Each row comes from the steps of one path. Every step used is in the known rows, and no mark comes twice. Write the path behind each row, first mark first.
Known rows
kosoket -> girogeb -> litigim -> sotigu -> nakivek -> bemud -> ledi -> dubok -> burop -> zuvole: [ 125    2   69   73 -114  -17   32  259  -47  214  200  -44 -280  293
 -299  -99  101  241  131  -14   22 -289  -27   42    2  154   48 -105
  175 -163  136   15   90 -399 -121  302  173   60  -79   97  286  -22
  -10  173  607  -71   93 -175 -127  -27 -289   35  433   46 -106]
dubok -> ledi -> nakivek -> bemud -> redu -> litigim: [ 147  100  -88    8  -39   32 -153  107   59  -25   20   34 -232  393
 -137  177   85 -134  -17 -158   95 -622  -47  -39 -127    5  253  -86
 -307 -254 -140  -17  140  -10    9  432 -146  203  115  -18  -52 -163
   16   50   11 -167  -99 -174 -107   17  164 -235  123  -46  173]
zuvole -> burop -> kosoket -> girogeb -> litigim -> toviz -> redu: [ 117  537  327 -296    6  -79   11   -7    6  459 -112 -158  162  377
 -301  -42  137  -87 -102   -9   25  -34 -106  -48  126  256   54   15
   64 -250   44   97  115   23   77   -3 -127 -161  332   64  -85 -239
  -64   12  163  -22  -68   69   75   13 -124  212  496   -8  174]
litigim -> girogeb -> kosoket -> ledi: [  80  -38  139 -208   11  -71  459   75 -127  118   18   65  274  146
  -74  -17  -39  -60   40 -153   45  150   -9  106  230   -9 -138 -203
  264 -251  165 -107   97  -78 -224  -43  121 -161   -7 -129  -74  178
   77  134  110 -311   13 -162  -56  -56   12  -14   13   60  206]
burop -> ledi -> nakivek -> bemud: [ 123  -65 -193  -17 -169 -110   24  157  -21  -10  179  106   88  225
  -29    6  -90 -120 -181  214  -59 -241  -28  124   55   79   -2   81
 -243  -49  -68  -12  173  -11   61  163 -118  125    2  -39  -86 -337
  -25  201  -65  -35 -321  -59 -345  163   21  -66  -88   37  186]
sotigu -> nakivek -> ledi -> dubok -> burop -> kosoket -> girogeb: [ -89  132  109   49 -164 -187  158   10   36  250  142  -77 -129  251
 -354  130 -121 -107 -145  166  180   -7  -54   24 -211  193   12    7
  358 -226  120  126  133 -330 -114   39  152  -71 -239   -3   85 -114
 -181  194  112  -27 -175  -17   15 -143 -216   45   44  -91   84]
redu -> sotigu -> nakivek -> bemud -> litigim -> girogeb -> kosoket: [   2  147  230  -32 -230 -129  130  241   17   -9   68  -15  323  252
 -187  235  -83  111   82  -99  -49 -268  -49   27  241 -390   18   35
 -166 -304   55  -25   55  -74 -138  155 -113 -101  -58  -28  -94  101
  -92  152  236 -557  -18   83  -46 -186  174 -118  146  -72   99]
kosoket -> ledi -> nakivek -> bemud -> redu -> litigim -> sotigu: [  38  116   22   92  -51  196  -26  253  -91  116  126   48 -246  341
  -45  117   35 -219  100 -232   -7 -386   94  -32 -121  115  201 -151
 -338 -151   27   62  151   82 -219  351  -58  157  -33  -77   28 -124
    8    8  148 -339  -45 -216 -191  -97   41 -228  124  -58  193]
toviz -> litigim -> redu -> sotigu -> bemud -> ledi -> dubok -> burop -> kosoket -> girogeb: [ -26  235  170  -30  -91 -179  196  209   80  397  244  -27 -206  190
 -282  221  -57  -96  196  -59  173 -223  -15 -147 -240   76   89  -25
  257 -227  177  -48  176 -239 -158 -103   59   56 -182   33  -10  -26
 -221   20  362  -49  -99  -76   54 -379 -243   86  571 -149  124]
nakivek -> ledi -> dubok -> burop: [  17  118  -29  164  -72   15   80  -35   91   81  132   55 -201  -36
 -165   -9 -106  -19  -63  -14  101 -117  104 -107 -276  -26   85   -4
  208   40   30  -74   -5 -372  -94   75   64  -67 -125  -32  249  -42
  -26  201 -201   29   50  -77  -38   65 -224    2  -99 -108 -219]
redu -> litigim -> sotigu -> nakivek -> ledi -> dubok -> burop -> kosoket: [-134  153  223  183 -112  152  225  171  -50  147  123  -36 -375  251
 -294  141 -212 -112  108 -192   57 -110   41 -147 -247   -1  111   25
   84  -17   39  127  163 -310  -50  111   65   10 -257  -52  168   33
  -31  312   68 -239  -51  105   -1 -248 -198  -50  -33  -94  -32]
redu -> sotigu -> bemud -> ledi: [ 214 -208  -90  -48   27  -99 -135  193 -204   21  268  -16 -353   87
   51   88   -6   16  358 -118  -61  -85  110   34  -94   47  138 -173
   33    5   -8  -44  150  -46  -87 -131   95   86  -47  -28   11   38
  -80 -177   27 -100   43 -250 -171  -79    7 -120  270 -117  -12]
bemud -> ledi -> dubok -> burop -> zuvole -> kosoket -> girogeb: [  24   73   85  -44  -49   11  124   22   99   97  145 -205 -202  150
 -207   42   40  206  -34   42  104 -190  -29  -24   99  144  -39 -191
  392 -191  177  -30  144 -441 -183   14  170 -133 -148   34   89  -55
  -79   98  403   56   21  -93  167 -165 -195  188  460   83   41]
dubok -> burop -> ledi -> nakivek -> bemud: [ 111  -14 -136   -2 -203  -67   31  145  -45   -6  237  148  117  208
  -71  -57 -124  -86 -158  218  -58 -284  -34   61   42   30   37   88
 -182  -86  -69  -25  222 -180   75  141 -110  159   -5  -75   12 -273
  -68  249  -25  -43 -366  -31 -300  140  -51   -8 -102   17   90]
bemud -> litigim -> toviz -> girogeb -> kosoket -> ledi -> dubok -> burop: [  50  309  376   79   -2  -62  202  109  166  342  -11  -88   97   19
 -236   -2 -130   79   83 -339  114  -73   13 -174  -63  -21  227 -103
  268 -210  220 -102  105 -296 -162   47  -62 -114    4  -27   88 -102
   48  265   17 -122   89   26   -1   56 -234   16  261 -168  -81]
dubok -> ledi -> nakivek -> bemud -> redu -> sotigu -> litigim -> toviz: [  68  233  151   32   54 -114  -78  272   82   88   16  -40 -190  265
 -187   31   62  -57   11  -12  149 -376  -61  -29    4  127  306 -106
 -196  -58  -52  -23   31 -121  -51  272 -205  301  132   90 -228 -557
  -24   24  185 -192  -26  -88 -144   76   45 -102  164  -76  388]
nakivek -> bemud -> ledi -> dubok -> burop -> zuvole -> kosoket -> girogeb: [  47   88   41  -55 -106  -80   46   62   95   80  198 -185 -144  167
 -225   22  -11  157  -77   60   86 -336  -29   -1  105   65  -77 -146
  268 -267  137  -72  160 -375 -152   45  118 -109 -106  -18   92  -64
 -139  111  403   57  -74 -125   94 -123 -182  104  483   89   42]
dubok -> burop -> kosoket -> ledi -> nakivek: [ -26   -8   40   21  -88  145  331  116 -130  119   44   64  154  294
  -83  -22 -160  -90 -141   -3  130   97    5   63    2  279   -2 -117
   93 -115   94  211  326 -318  -80   13   73   12   64  -60  -90 -259
   17  353   33 -201 -228   51  -85  -31 -138  109 -120  -63  187]
redu -> sotigu -> litigim -> toviz -> kosoket: [ 111  347  427  -40  207   -1  136  175   47  -71 -164 -168  -93   11
  -19  103  105 -105  289 -142  134  -12 -157  -66  264   31  173  -16
   33  -40  -65  -29   11 -144   11   10 -259  -57  -15  -50  -61 -173
  -87    3  165 -280  -33  120    5  -63   16   -7  166 -144  238]
nakivek -> ledi -> dubok -> burop -> zuvole -> girogeb: [  66  108 -146   33 -190   20 -230 -200  104   13  187  -37 -105  114
 -373  -23  -95  124 -266   72  123   36   77  157  -75 -109   -8 -135
  339  -24   90  -13   55 -274  -85    3   95    0  -34  139  194   75
   95  133  159   -2   80  -26    7  113 -242   20  294   74   30]
redu -> litigim -> girogeb -> kosoket -> dubok: [-343   75  181   70   83  -82  240  -28   -3  -29   23  -17   84   34
  -95  100  -11   60  165 -179 -191 -174  -46   -5  148 -215   71  -19
   83 -119  133 -155   63  -85  -45  191  -50 -211  -57   40  -35  172
 -219  171   81 -219  -58   53  139  -95  -57 -131  219  -16   27]
nakivek -> ledi -> dubok -> burop -> kosoket -> girogeb: [-126  223  111   23 -142 -168  205   24  134  289  161  -33  -79  166
 -325   96 -128  -63 -110   45  153  -25  -15  -67 -266  147  -30  -15
  354 -180  129   19  125 -284 -103  -55   86 -128 -188   -6   51  -43
 -163  124  109   -4 -213  -15   58 -172 -294   63  119  -95   67]
sotigu -> nakivek -> bemud -> ledi -> dubok -> burop -> kosoket -> girogeb -> litigim -> toviz: [  -9  244  359  -65   61 -410   65  321  196  283  -53 -201  -20  310
 -290    2  131  168  -95   18    3 -143 -172   65   22  180  174  -24
  176 -210   40   27   95  -20  -32  150 -116   -2   89  235  -64 -467
 -189  194  357  -33 -118  127  -90  125 -132    3  329  -30   60]
burop -> dubok -> ledi -> nakivek -> bemud -> redu: [  73 -125  -37  -87  -39  -59  -56  236 -106   52   52   34  -44  381
 -209  136  -17 -101 -243  -39   19 -409  143   33 -130   86  100  -53
  -87 -392 -135  -15  121  -27  126  198  -49  151  236 -128 -122  -91
   20  103 -250   59  -43 -233 -308  127  -11 -196   98   -9  239]
sotigu -> litigim -> toviz -> girogeb: [ 243  218  289  -42  -57 -225  -81 -122  170  249  -92 -209  131   -3
 -201   71   75  -22   75  -76   11  195 -131 -176  156  159  451   43
  110  -21   64   -9  -49   47 -127  111 -199   93   -4  172    7 -306
  105  109  156  -14   59   48 -117  226  -25   65  246   49  186]
sotigu -> litigim -> girogeb -> kosoket -> dubok: [-340   21  177   64   81 -156  318  -33  -26   78   53  -70  133  -64
 -137   86  -47   33  198  -80 -135  -39   -2  -67  177 -132   63   24
  152  -79  146 -124   19 -144  -29  157  -35 -164  -52   63  -46  107
 -216  154  127 -290  -51    6  139  -82  -85 -109  199   74  104]
ledi -> dubok -> burop -> nakivek -> bemud -> redu -> sotigu -> litigim -> toviz: [ -59  303  388  260   60 -119  -94  397   83   46    5 -139 -176   25
 -285   45  -21   -8   -8   40   46 -354  -38  -81  -54   27  329   -5
 -131   42    0  -50   70 -115  -81  195 -146  198   84   45  -98 -406
  -49   -1  217 -181  -40   57  -94  147  -56  -79  284 -165  189]
toviz -> girogeb -> kosoket -> ledi -> nakivek -> bemud -> sotigu -> litigim -> redu: [ 211  111   37  -78 -200  -61  155   14 -142  505  208  -38   37  264
 -103  255  -38 -381  171  -82  130 -351  -18  -81  114   -5   94  -24
 -191 -262  -24   88   71  -88 -405  391    6  133   74   11  -21 -307
   65  137  115 -486  -25 -270 -153 -113   65  -26   59  142  330]
nakivek -> ledi -> dubok -> burop -> kosoket -> girogeb -> litigim -> redu: [  71  242  150  -96  -32 -149  325   51  112  584  123   73  -41  284
 -233  210  132 -181  -31  -11  213 -311  -36    8 -234   93 -114  -14
  118 -153   55  -22   21 -254 -258  238   40  -23   22  189   46 -126
  -21  114  153 -144  -21  -60   -4 -118 -161  108  200  114  110]
nakivek -> ledi -> dubok -> burop -> kosoket -> girogeb -> litigim -> toviz -> redu: [ 145  581  224 -227   15 -149   59   70   90  500  -83 -142  -83  353
 -367   33  125 -163  -68    2   60 -100   20  -27  -46  289  145  -12
  188 -210   30    1   -2 -108  -50   92 -143 -174  180   33   30 -269
  -49  102   53   -4   -3   12  -71   72 -208  124  407  -13  137]
litigim -> girogeb -> kosoket -> ledi -> nakivek -> bemud: [ 110  -33  -69  -88 -210 -165  184  114  -30  -45  108   93  438  267
  -77   12 -112  -70 -231  117   10 -190  -34  179  234    6  -81   -2
 -130 -270   37   17  169   52 -121  158  -84  -48  119 -106 -115 -226
  -47  323   35 -303 -266 -113 -279   88   53  -98  -31   27  201]
litigim -> girogeb -> kosoket -> ledi -> dubok: [ -11   -1   95   20   43 -140  423  135  136  116  -33  -43   48   43
 -118   77  -92   -2  -44 -137  144   62   93   36   -3   48  -67 -110
  279  -65  238 -146   26   30 -260   50  120 -231 -103  -51  -97  -27
  109  267  -10 -207  127 -146  -90  -66  -55 -116  130  -39   65]
litigim -> redu -> sotigu -> nakivek -> ledi -> dubok: [ 104  -33 -145  203  -40  -57   15   39  -28  132   98   17 -472  207
 -121  256  -34 -269 -127  106  239 -222  121  188 -337   38   26  -59
  -16   60   35   24  -93 -199 -292  301  197   -7 -227   27   53 -333
   43  160 -311  -23  302 -202 -240   41   43 -137 -121 -116   61]
toviz -> redu -> litigim -> girogeb: [ 217  382  -78 -147 -197    0   73 -123  180  -12  -17  -31  -49  289
 -131  157  188 -147   82   26  -24 -118 -101 -124  335    8  293  -19
    4 -114  -16  -35  -30   46 -238  279  -86   27  -25   97   20  105
   15  114  340 -278  -49  -12  -19 -155  111   31  278   85   22]
toviz -> litigim -> girogeb -> kosoket -> dubok -> burop -> ledi -> nakivek: [ -69   42   26   -1  -72   69  475   91   10   56   99  113  168  192
 -137   56   -1   48    4  110 -141   26  -52  -56  162   53  202   65
  171  -24  118  -56  180 -419   37  148 -106   10 -160   95    7 -231
  -61  395   90 -136 -170   90 -125   44 -140  183   40   -1  185]
dubok -> ledi -> nakivek -> bemud -> litigim: [  77  180 -178   73 -145  -22  -47  127  231  192   47   -6  -17  285
  -36  122  -42  -55   28 -163  131 -484  -38  -51   27  -20  105    6
 -337 -235   -5   87   33 -121   60  347 -265  122  175  130  -92 -367
    3  122   57 -220 -126  -15 -134   35  -30 -161  150  -74  129]
girogeb -> litigim -> toviz -> redu -> sotigu -> bemud: [ 262  241   92  -60  -34 -144 -227  253 -192  159   70  -42 -102  112
  -50   75   69 -168  229   36  -40 -309   64   23   36   47  158   32
 -242   51   60  -51   99   40 -175   -1 -187   68  138  -43   11   13
 -101 -105  187 -187  -20  -96 -159  -85  -17 -117  559 -185   88]
girogeb -> kosoket -> ledi -> nakivek -> bemud: [  50  -90  -52  -32 -124 -108   72  157 -123    5   90   65  352  204
  -47  -17 -166  -80 -205   64   35 -245  -17  186   90   24 -126   -7
 -206 -246   10   39  197   37  -34  150  -63  -61  153 -169  -96 -283
  -37  262  -93 -209 -232 -122 -238  140   52 -130  -74  -24  183]
girogeb -> kosoket -> ledi -> dubok -> burop -> zuvole: [  50   45  158   58   -2  151  303  150 -115  125   89   34  -56   48
 -262 -185  -98  215  109 -204   59 -135   -6    8   31   18 -157 -185
  314 -118  177 -102  134 -473  -57   35  185  -77   16 -127  166  262
  153  191  326  -72  141 -135   53  -55 -291   99  284  -18  -65]
zuvole -> ledi -> nakivek -> bemud -> redu -> sotigu -> litigim -> toviz -> girogeb: [ 395  233  168  -46 -117 -200 -261   26  137  239   -4 -140   24  238
 -207  135   13  -12 -155  -51   83 -170   -6  -36  -43   41  502  -44
 -133  -98  -19  -25  128   -6 -182  141 -181  183  115   78  -75 -547
   25   92  -78 -100   85  -46 -308  312  125 -105  276  -22  322]
bemud -> nakivek -> ledi -> dubok -> burop -> zuvole -> kosoket: [ 140   39   57  106 -113  418  151  -23  -41 -131   29 -139 -215   82
 -160   58  -25   39 -111  -58   93 -254   58  -43  136   -2  -72 -101
  156   -5  112  -30  178 -632 -135   15   51  -73  -63   -7  161   85
   53  279  130    4  142   17    4  -15 -172  133  162   74  -10]
dubok -> burop -> ledi -> nakivek: [  89  -54  -62   27 -110  146  237   89  -47   32  168  126    5  222
  -50  -23  -30   11  -79  221  -32   11  -37   12   36  226  144    4
   78   80    5   71  234 -387   14  112   -3  141 -115   26    3 -324
   64  280  -28  -57 -239   39 -192   79  -90  190 -181    5  109]
litigim -> sotigu -> nakivek -> ledi -> dubok -> burop -> zuvole: [ 128   11   -1  173 -110  219  115   52 -152   86  179   39 -390  178
 -270 -109  -23   82   88  -30   31 -148   36   60  -41  116   -1 -108
  213   -2  105   60    8 -522 -105  218  190   75 -164  -21  345  102
  121  195  269  -32  220 -179 -120  -13 -309   75  129   -2  -81]
litigim -> redu -> sotigu -> nakivek -> bemud -> ledi -> dubok -> burop -> zuvole -> kosoket: [ 161  -27  122  -12  -82  228   50  166 -241  -34  221  -77 -334  294
 -160   79  -78   43   28  -52   93 -546   56   97  161 -186 -117 -184
  -26 -193   25  -26  215 -604 -169  103  192   62  -69 -116  114   10
  -23  223  281  -84  181  -56   18 -193  -19  123  361  125   46]
dubok -> ledi -> nakivek -> bemud: [ 126 -127 -189  -48 -133  -50  -61   39   18  -79  107  129   77  316
  -35  -26  -56  -56 -157  123  115 -393  -22  133   54   70   -1   77
 -215 -159  -49   30   73  -27  102  249 -133  113  130  -49  -57 -392
    9  277 -103   -9 -207 -124 -297   96  -15 -102  -53   21  179]
litigim -> girogeb -> kosoket -> dubok -> burop -> nakivek -> bemud -> redu: [ -34  -10  327  -26  -24  -92   43  140 -220  -56  103   58  281  209
 -297   99  -54  -31  -97   -8 -205 -397  118  139   48 -185   52   60
  -30 -439  -17  -92  219  -49  139   42  -81  -37  210 -227    9  244
 -167   -8 -134 -194 -193  -69 -183  141  -48 -105  267   13  188]

Write each row's path
[  57  181  167  -47  -57  120   58  286 -115  246  112   76 -118  303
  -58  189  177  -39   54  -46  171 -503   -7   96  -34 -144 -150 -172
 -229  -33  121 -109  104 -429 -414  176  105    8  -31  114  -60  -22
  -31  -37  502 -187  152    1   90 -274   25  120  432    3  216] | burop -> zuvole -> kosoket -> girogeb -> litigim -> redu -> sotigu
[-134  133  -41   99  -42  -47   42  142  133  222   54  -17   61  244
  -76  134 -110   -7  108 -263   38 -547  -11  -12   19 -117   45    9
 -293 -315   56   23   79 -170  136  351 -265  -32  190   69 -109 -298
 -101  169  -46 -262 -124   -3  -63   23  -80 -224  219  -96  151] | girogeb -> kosoket -> dubok -> ledi -> nakivek -> bemud -> litigim
[  26   73   -8  143  -67 -191  143  182   45  352   58  -42 -375  343
 -242  339   21 -240 -146   80  277 -220   67  158 -406  114  -18  -35
   29   -4  103   44  -13 -227 -341  311  174  -99 -222  147    0 -345
  -29  201  -46 -133  173  -98 -172  -53  -30 -122   47 -108  158] | burop -> kosoket -> girogeb -> litigim -> redu -> sotigu -> nakivek -> ledi -> dubok
[ 229  446  260 -276   62 -235   17  144   46  484   -1 -225 -125  323
 -326   33  129  -49  151  -25   -8 -110   20  -63   64  359  228  -15
  252 -243   50   24  103   34    1  -11 -144  -81  233   28   -5 -206
  -90   42  189  -53  -61  -49  -91  -30 -206   99  693    3   86] | sotigu -> bemud -> ledi -> dubok -> burop -> kosoket -> girogeb -> litigim -> toviz -> redu
[ 173  -60  -31   80  -95   27   -1  114 -106   13  172  -27 -294  187
 -268 -143  -37  201   75  -21    9 -244  -26   72   54   56   19 -117
  198 -168   18    9  113 -415   44  166  192  109   -7  -23  226   58
   33  188  330   42  111 -158 -112   53 -203   44  271   37 -156] | sotigu -> nakivek -> bemud -> ledi -> dubok -> burop -> zuvole
[-130  -48  -37  -12 -162 -128  -54   57  -86  -11  283   90  261  199
 -190   -2 -227   -8 -224  192 -109 -268   24  177   36 -146    3   79
  -73 -182   17  -64  290 -149  127   93 -121    8   13  -66  -28 -230
 -180  308 -121 -110 -389   37 -204  159  -97 -100   54   42  176] | zuvole -> girogeb -> kosoket -> dubok -> burop -> ledi -> nakivek -> bemud
[ 227  214  120 -118  120   -2  -29   52  -89   29   29    6  -66  343
 -172  -55   12   18 -172 -116  -32 -518   52  226   37   -6   88 -136
   -3 -444 -135  -27  275 -225  222   39 -174   89  368 -190    6 -130
 -216   11 -222  -26  -78 -137 -224  237  -79 -115  328   -6  230] | litigim -> toviz -> kosoket -> dubok -> burop -> zuvole -> ledi -> nakivek -> bemud -> redu
[ 178  165  296 -168    6 -198  165  124  -60  392  -37  -72  318  151
 -150   17 -109 -111   77 -396   32  -43  -51   51  129  -43   36 -176
   38 -422  160 -109  121   -6 -137   16 -108 -144  141 -120  -73  -63
   81   92   -6 -203   31 -114 -149  183  -28 -115  227  -61  259] | nakivek -> bemud -> litigim -> toviz -> girogeb -> kosoket -> ledi
[  92  386  476   28   89 -172   10  151  200  -38  -85 -199  -12  216
 -262  172  146  -63  -33   67  110 -380 -222   73  125  169  221   36
  199 -389   28  -19  146  -25   -7  177 -217 -118   19 -107   39 -222
 -179   23  147  -77 -275   14  -86   53 -121  -21  438 -206  201] | ledi -> dubok -> burop -> nakivek -> bemud -> redu -> litigim -> toviz -> kosoket -> girogeb
[ 127  110  284 -125    5 -117  214  118 -163  393  -22 -157   80  112
 -128   42  -63 -155  204 -335   21  120  -15  -73  128   29  136 -190
  162 -230  140  -52   90  -84 -334   55   27 -132    4  -73   -7 -109
  100   84   99 -314  104 -183  -72   53  -40  -63   83  -40  286] | bemud -> sotigu -> litigim -> toviz -> girogeb -> kosoket -> ledi
[ -77  134   14  133 -247 -116   41  150 -121  334  259 -134 -140   88
 -170  149 -155 -201  275  -80 -130 -279   35 -317   17 -128  336  100
 -147  -63   -5  -24  177 -361 -214  351  -85   50 -138   51  144 -231
 -172  217  182 -424 -223 -104  -95  -33 -136 -146   34  -21  143] | toviz -> girogeb -> kosoket -> dubok -> burop -> ledi -> nakivek -> bemud -> sotigu -> litigim
[ 126  309  118  102  -47   -9  -78  159  -36  197   19  -18 -280  233
 -255   43   39  -94  -69   58  127 -225   89    0 -218   28  246  -30
   48  -12   25  -14    3 -447 -197  244   33  -60  -52   15  229 -281
  -69  244  -66  -50  181   -5 -130  123 -124    1   71 -191 -122] | girogeb -> litigim -> toviz -> redu -> sotigu -> nakivek -> ledi -> dubok -> burop
[ -32   46  254  -29  332   43  183   42  -27   54  -99   -8 -298  283
  -34    4   85 -170  294 -297   93 -401  -96  175  227   67   74  -24
   82 -288   81  -98   19 -273  306  213 -247  -56  170  -42  -13 -218
  -50   93 -146   80  -58  -27 -188  137 -290 -143  321  -88  369] | burop -> nakivek -> bemud -> litigim -> toviz -> kosoket -> dubok -> ledi
[ -50   74  260  112  -54   33  218  184  -96  180  165   21   55  197
 -195   58  -77   41   93   62  -74  -32  -53  -74   25  138  373  -15
   62   69  125  -39  275 -522  -83  198  -83   72 -162   64  -55 -464
  -31  353   46 -181 -169   97 -165  118 -125  130   42  -96  268] | redu -> sotigu -> litigim -> toviz -> girogeb -> kosoket -> dubok -> burop -> ledi -> nakivek
[-253   99  106   61  -70  -92  350  -10   -3  165  184   36  265  182
 -142   61 -136   24   -2 -133 -179 -239  -45   -6  158 -167  -13   30
  -26 -209  170  -79  245 -253  101  168 -107 -178   54   87 -107  -79
 -236  247  -40 -273 -229   13   -4   15 -160  -62  219  -55  118] | zuvole -> burop -> ledi -> nakivek -> bemud -> litigim -> girogeb -> kosoket -> dubok
[ -79    0  204   19  -86  -81  153  207  -61  103  145  -63 -157  231
 -283   53 -260   24   31 -121   38  -79   59  -65 -147  -27   29   40
  158 -215  -23   78  252 -201  141  -92   92    9  -64 -102   21    8
 -128  291   27  -94 -145  108  -56 -153 -154  -26   76  -21  -67] | sotigu -> nakivek -> bemud -> ledi -> dubok -> burop -> kosoket
[  31 -193  337  244   18   37   88  310  -51   92  143 -112 -140   81
 -172   86   85  157  168  155  -73 -120   11   35  -14  287  190  108
  219  110  219  101  158 -133 -110  177   78  -59  -66   79  257 -172
   81  111  219 -136  -96  -21 -214   90 -315   61  401  -89  -14] | kosoket -> girogeb -> litigim -> sotigu -> bemud -> ledi -> dubok -> burop -> nakivek
[ 172  205   -4 -109  -50  -56  201  -60  161 -159  -11   54  -80  470
 -114  244  195 -180   73 -134   54 -420  -76    5  263  -12  306  -47
  -15 -341  -36  -90  115 -111  -77  391 -229   49   28   40  -54   -2
 -142  232  140 -321 -188 -108 -180  -93   44 -170  267   14  241] | toviz -> kosoket -> dubok -> ledi -> nakivek -> bemud -> redu -> litigim -> girogeb
[  60 -166  -23   91   39 -182  -30  308   89  138   71 -142 -357  209
  -80  130   46   81   77  -89   23 -160  150   34 -184  101  138   -1
  -47   -8   37   -4  -14  143  -95  279   83  -57 -100  122   57 -345
  -12  180   22  -98  182 -142 -283   68   -2 -237  186   13  -90] | girogeb -> litigim -> sotigu -> nakivek -> bemud -> ledi -> dubok
[ -91  267  -10  152 -103  116   37  282 -108  327  334  244 -250  306
  -13  167  -71 -267  162 -117   81 -664   61   23 -192 -206   87 -120
 -404 -117   56 -112  212 -534 -197  255  -22  215  -33   39 -101 -217
 -195   28   93 -189  -92    0 -117 -148  -82  -37  196 -172  159] | kosoket -> dubok -> burop -> ledi -> nakivek -> bemud -> litigim -> redu -> sotigu
